Below is a small trained network, with its code and all its weights. Each question gives an input and a target symbol and asks what happens when units are switched off, that is, made to give their printed mean instead of their output.

import numpy as np


def w(rows, s, z=0):
    codes = np.array(rows[::2]) - 128.0
    scale = np.full(codes.shape[1], s)
    scale[-1] = z or s
    return codes * scale


def f(y):
    return y / 2 * (1 + np.tanh(0.7978845608 * (y + 0.044715 * y**3)))


def softmax(a):
    e = np.exp(a - a.max(-1, keepdims=True))
    return e / e.sum(-1, keepdims=True)


def log_softmax(a):
    a = a - a.max(-1, keepdims=True)
    return a - np.log(np.exp(a).sum(-1, keepdims=True))


def net(x, mask):
    ids = ['βγδζηπτφ'.index(c) for c in x.split()]
    T = len(ids)
    res = E[ids] + P[:T]
    r = res
    for j in range(2):
        rows = slice(2 * j, 2 * j + 2)
        q, k, v = (r @ M[0][rows].T for M in (Q, K, V))
        z = softmax(np.where(np.tri(T) > 0, q @ k.T / 2**0.5, -1e9)) @ v
        o = O[0][rows]
        res = res + np.where(mask[j], z, o[:, -1]) @ o[:, :-1]
    y = f(res @ A[0][:, :-1].T + A[0][:, -1])
    res = res + np.where(mask[2:6], y, B[0][:, -1]) @ B[0][:, :-1]
    return log_softmax(res[-1] @ U[:, :-1].T + U[:, -1])


Q, K, V, O, A, B = {}, {}, {}, {}, {}, {}
E = w([
[198,175,53,142,202],'β',
[178,126,152,129,153],'γ',
[174,78,66,54,166],'δ',
[127,93,119,201,81],'ζ',
[104,114,87,136,164],'η',
[116,175,96,159,90],'π',
[99,1,142,191,173],'τ',
[121,67,85,122,109],'φ',
],0.026)
P = w([
[254,150,250,107,52],'0',
[240,70,143,92,37],'1',
[203,41,85,111,50],'2',
[189,28,78,123,57],'3',
[166,20,64,113,69],'4',
[156,16,62,118,64],'5',
[146,14,62,102,68],'6',
[142,23,59,109,68],'7',
[130,23,75,86,56],'8',
],0.0036)
Q[0] = w([
[254,6,206,199,143],'h0',
[220,37,9,121,120],'h0',
[86,131,98,14,50],'h1',
[112,62,69,187,75],'h1',
],0.008)
K[0] = w([
[142,78,128,170,174],'h0',
[241,141,12,130,250],'h0',
[131,109,135,49,54],'h1',
[43,86,158,179,159],'h1',
],0.011)
V[0] = w([
[47,103,176,156,106],'h0',
[117,241,146,172,73],'h0',
[104,1,95,200,209],'h1',
[224,132,23,162,143],'h1',
],0.0074)
O[0] = w([
[102,41,2,186,129,57],'h0',
[145,59,163,242,169,49],'h0',
[137,116,48,180,135,254],'h1',
[90,6,206,63,101,179],'h1',
],0.0083,0.015)
A[0] = w([
[2,71,83,236,85,2],'n0',
[93,238,168,133,29,169],'n1',
[60,45,134,57,193,191],'n2',
[108,124,73,103,217,107],'n3',
],0.0098,0.0065)
B[0] = w([
[205,160,148,51,108,210],'n0',
[140,254,72,96,66,158],'n1',
[34,133,74,178,152,249],'n2',
[153,152,153,141,132,167],'n3',
],0.0076,0.011)
U = w([
[2,181,122,206,173,216],'β',
[222,162,181,85,173,150],'γ',
[165,126,134,154,166,122],'δ',
[92,210,121,36,96,69],'ζ',
[108,163,166,184,72,214],'η',
[184,145,72,104,158,157],'π',
[51,42,127,163,28,129],'τ',
[174,36,190,88,9,1],'φ',
],0.0089,0.005)

Each question gives the input, a string of symbols that net reads in full, and the target symbol t.
The units are the heads (2 rows each of Q, K, V and O) and the neurons (one row each of A and B). Each row of codes is followed by its name. A weight is (code - 128) times the scale printed after its matrix; where a second scale follows, it is the last column's (O, A, B and U).
mask holds one flag per unit, heads first, then neurons. A switched-off unit (its flag False) gives its mean, the last column of its rows in O or B, instead of its output. The means were averaged over made-up inputs and are rounded, as every weight is.
A unit's drop is (log p(t) with every unit on - log p(t) with that unit switched off) / (log p(t) with every unit on - log p(t) with every unit switched off).
The circuit of an input: a set's keep is (log p(t) with only the set's units on - log p(t) with every unit switched off) / (log p(t) with every unit on - log p(t) with every unit switched off). Starting from all 6 units, units are removed one at a time, each time the one whose removal leaves the highest keep (on an exact tie, the one counted first), for as long as the keep stays at least 0.8.
circuit, biggest first: the units of the circuit, biggest drop first
k most important neurons: the k neurons with the biggest drops, biggest first
which heads matter: for each layer, one digit per head in row order, 1 if its drop is at least 0.15 and else 0, layers parted by /
drop of u: that unit's drop, to one decimal
input τ γ π, target π: 2 most important neurons : [n0; n2]
input δ ζ φ φ φ φ π τ, target π: circuit, biggest first : [h1; n0]
input φ φ η δ τ π, target π: circuit, biggest first : [h1; n2]
input γ π η φ η, target β: circuit, biggest first : [n2; n0]
input η τ η τ φ π τ τ γ, target π: which heads matter : 11
input φ π ζ, target φ: most important neuron : [n0]
input δ π γ γ, target ζ: circuit, biggest first : [h1; h0; n1]
input γ δ η π φ ζ ζ δ γ, target ζ: circuit, biggest first : [h0; n1]
input φ δ η, target ζ: which heads matter : 10
input ζ γ δ π γ δ φ τ ζ, target π: which heads matter : 01
input ζ π φ ζ, target φ: circuit, biggest first : [h0; n2; n0]
input η γ π τ φ τ τ φ φ, target π: drop of n0 : 0.2
input γ δ φ γ φ δ β, target γ: drop of h0 : 0.8
input π τ τ η η, target π: drop of n0 : 0.2
input β φ ζ τ γ, target φ: drop of n2 : -0.2
input ζ δ η π γ π φ ζ, target ζ: most important neuron : [n1]
